Here is a tiny trained network, its code and every weight. The questions are about switching its units off for an input and a class, where a switched-off unit gives its printed mean instead of its output.

import numpy as np


def w(rows, s, z=0):
    codes = np.array(rows[::2]) - 128.0
    scale = np.full(codes.shape[1], s)
    scale[-1] = z or s
    return codes * scale


def f(y):
    return np.maximum(y, 0)


def log_softmax(a):
    a = a - a.max(-1, keepdims=True)
    return a - np.log(np.exp(a).sum(-1, keepdims=True))


def net(x, mask):
    res = np.array(x, float).reshape(1, 7) / 4 @ E
    y = f(res @ A[0][:, :-1].T + A[0][:, -1])
    res = res + np.where(mask, y, B[0][:, -1]) @ B[0][:, :-1]
    return log_softmax(res[-1] @ U[:, :-1].T + U[:, -1])


A, B = {}, {}
E = w([
[175,205,132,218,112,138,247,106],'x0',
[117,123,103,139,105,150,136,132],'x1',
[159,44,123,139,153,200,152,68],'x2',
[199,178,67,128,180,153,104,157],'x3',
[178,88,110,49,88,62,188,143],'x4',
[123,127,118,133,118,137,131,130],'x5',
[43,169,80,73,177,95,174,58],'x6',
],0.011)
A[0] = w([
[114,87,99,61,109,136,68,153,50],'N0',
[138,80,124,43,157,121,113,144,150],'N1',
[69,147,99,192,172,177,109,120,113],'N2',
[136,174,137,145,115,95,160,126,111],'N3',
[87,94,202,148,94,92,145,112,8],'N4',
[105,146,134,95,101,136,92,142,101],'N5',
[137,183,148,209,154,149,143,70,94],'N6',
[197,120,45,79,118,105,142,157,140],'N7',
[153,116,138,158,100,116,126,170,62],'N8',
[198,162,83,120,173,118,126,149,181],'N9',
[181,102,175,141,80,130,120,160,97],'N10',
[82,111,145,129,48,132,148,123,98],'N11',
[106,134,91,99,146,150,152,117,85],'N12',
[64,165,119,136,175,143,123,85,78],'N13',
[150,178,200,158,110,159,160,91,133],'N14',
[144,74,114,139,164,187,137,58,123],'N15',
[194,144,10,119,184,172,103,151,211],'N16',
[103,149,56,115,126,131,143,87,54],'N17',
[143,133,172,147,134,151,169,107,73],'N18',
[83,187,134,129,107,93,97,165,62],'N19',
[95,131,89,107,132,71,152,91,125],'N20',
[86,140,79,109,198,75,166,52,66],'N21',
[118,128,108,115,142,124,156,73,68],'N22',
[84,190,104,144,87,80,114,193,187],'N23',
[86,163,110,112,139,125,136,117,118],'N24',
[129,117,98,95,95,74,161,182,175],'N25',
[87,196,164,135,127,145,110,165,117],'N26',
[76,143,125,169,161,168,49,121,134],'N27',
[161,89,139,132,143,153,120,62,51],'N28',
[73,109,158,93,149,146,17,109,97],'N29',
[135,117,179,204,150,150,85,170,121],'N30',
[192,65,87,73,80,80,179,103,234],'N31',
[104,162,145,146,91,82,115,195,103],'N32',
[115,81,179,136,98,133,133,60,129],'N33',
[149,165,139,169,131,99,204,129,65],'N34',
[130,139,139,175,96,56,182,129,195],'N35',
[127,149,136,144,124,57,114,130,76],'N36',
[94,94,182,134,53,95,147,85,149],'N37',
],0.011,0.0016)
B[0] = w([
[116,172,65,91,43,133,112,129,216],'N0',
[130,158,108,101,45,148,140,122,211],'N1',
[110,148,185,129,153,127,187,101,209],'N2',
[151,86,63,113,85,140,181,111,185],'N3',
[81,174,80,176,117,50,82,136,208],'N4',
[168,127,72,48,108,170,137,106,170],'N5',
[109,174,85,88,106,168,140,91,234],'N6',
[85,209,195,123,153,112,122,103,208],'N7',
[176,116,156,153,114,137,152,199,178],'N8',
[46,170,101,189,140,73,94,107,206],'N9',
[155,132,173,177,65,124,113,202,212],'N10',
[59,173,121,211,147,101,79,134,194],'N11',
[132,102,135,121,123,124,87,164,162],'N12',
[148,128,184,167,104,143,202,216,194],'N13',
[113,148,73,88,94,119,134,129,219],'N14',
[188,16,124,139,190,160,83,99,216],'N15',
[53,147,126,254,155,38,71,107,244],'N16',
[129,131,129,156,118,159,114,162,175],'N17',
[130,117,66,113,108,135,126,113,185],'N18',
[197,51,67,118,188,152,126,106,200],'N19',
[130,98,159,167,108,154,114,204,199],'N20',
[178,137,162,179,98,96,146,222,221],'N21',
[165,112,138,135,105,156,108,164,172],'N22',
[149,21,138,115,193,142,122,78,221],'N23',
[180,74,188,206,143,155,138,234,174],'N24',
[152,123,205,76,184,160,196,52,203],'N25',
[121,63,152,100,178,155,107,56,193],'N26',
[77,202,198,69,60,145,209,78,219],'N27',
[184,35,52,114,173,167,85,131,185],'N28',
[143,151,54,71,75,99,143,110,235],'N29',
[146,136,229,158,85,144,163,174,228],'N30',
[112,118,219,134,129,194,202,74,249],'N31',
[178,45,117,175,208,177,104,136,202],'N32',
[129,114,158,164,154,88,65,106,201],'N33',
[165,151,19,136,72,124,157,128,218],'N34',
[143,154,114,102,81,118,136,69,212],'N35',
[163,76,115,110,148,96,124,106,170],'N36',
[54,141,129,224,160,27,77,93,227],'N37',
],0.0063,0.011)
U = w([
[150,126,156,140,89,127,149,248,71],'0',
[131,155,44,88,62,129,151,106,60],'1',
[79,160,119,159,157,56,99,106,79],'2',
[114,148,178,99,127,145,173,91,255],'3',
[159,65,97,114,178,146,127,110,121],'4',
],0.018,0.0046)

Each question gives the input, the list of numbers given to net, and the class t.
The units are the neurons (one row each of A and B). Each row of codes is followed by its name. A weight is (code - 128) times the scale printed after its matrix; where a second scale follows, it is the last column's (A, B and U).
mask holds one flag per neuron, in row order. A switched-off neuron (its flag False) gives its mean, the last column of its row in B, instead of its output. The means were averaged over made-up inputs and are rounded, as every weight is.
A unit's drop is (log p(t) with every unit on - log p(t) with that unit switched off) / (log p(t) with every unit on - log p(t) with every unit switched off).
The circuit of an input: a set's keep is (log p(t) with only the set's units on - log p(t) with every unit switched off) / (log p(t) with every unit on - log p(t) with every unit switched off). Starting from the 12 units with the biggest drops (on a tie, the unit counted first), units are removed one at a time, each time the one whose removal leaves the highest keep (on an exact tie, the one counted first), for as long as the keep stays at least 0.8.
circuit, biggest first: the units of the circuit, biggest drop first
unit that matters most: the unit with the biggest drop
top k neurons: the k neurons with the biggest drops, biggest first
drop when u is switched off: that unit's drop, to one decimal
input [0,-4,7,1,8,2,3], class 3: circuit, biggest first	(N31)
input [-1,-2,4,3,-3,2,5], class 0: circuit, biggest first	(N21; N13)
input [-4,2,-2,8,5,-7,7], class 2: top 2 neurons	(N16; N9)
input [-6,6,-8,1,3,1,-7], class 4: top 3 neurons	(N23; N32; N19)
input [7,-5,6,-4,0,-3,8], class 0: circuit, biggest first	(N21; N13)
input [-3,1,-1,1,-7,8,7], class 0: top 3 neurons	(N13; N21; N24)
input [4,-5,7,2,-5,-8,6], class 4: top 2 neurons	(N15; N28)
input [-8,-7,1,8,3,8,-5], class 1: top 4 neurons	(N0; N1; N29; N37)
input [-8,7,-7,7,-5,-5,-4], class 1: top 3 neurons	(N29; N0; N27)
input [-2,-5,1,-1,-8,1,6], class 3: top 2 neurons	(N27; N2)
input [4,-2,-7,5,8,2,-7], class 3: circuit, biggest first	(N25; N7)
input [4,-6,-1,-6,5,7,4], class 2: top 2 neurons	(N37; N4)
input [8,-8,0,6,2,6,8], class 0: top 2 neurons	(N21; N24)
input [7,-3,-3,-4,-5,-4,6], class 1: top 2 neurons	(N6; N34)
input [6,-3,3,-8,1,2,5], class 2: unit that matters most	N37
input [4,1,7,8,-7,-6,0], class 2: top 3 neurons	(N16; N9; N31)
input [-6,-1,5,-3,1,-1,2], class 1: drop when N26 is switched off	0.0
input [0,2,-8,-2,-5,0,-7], class 4: drop when N10 is switched off	-0.1
input [2,0,-2,-3,8,7,-4], class 3: drop when N25 is switched off	0.1
input [1,6,-4,-2,4,7,0], class 3: circuit, biggest first	(N25)
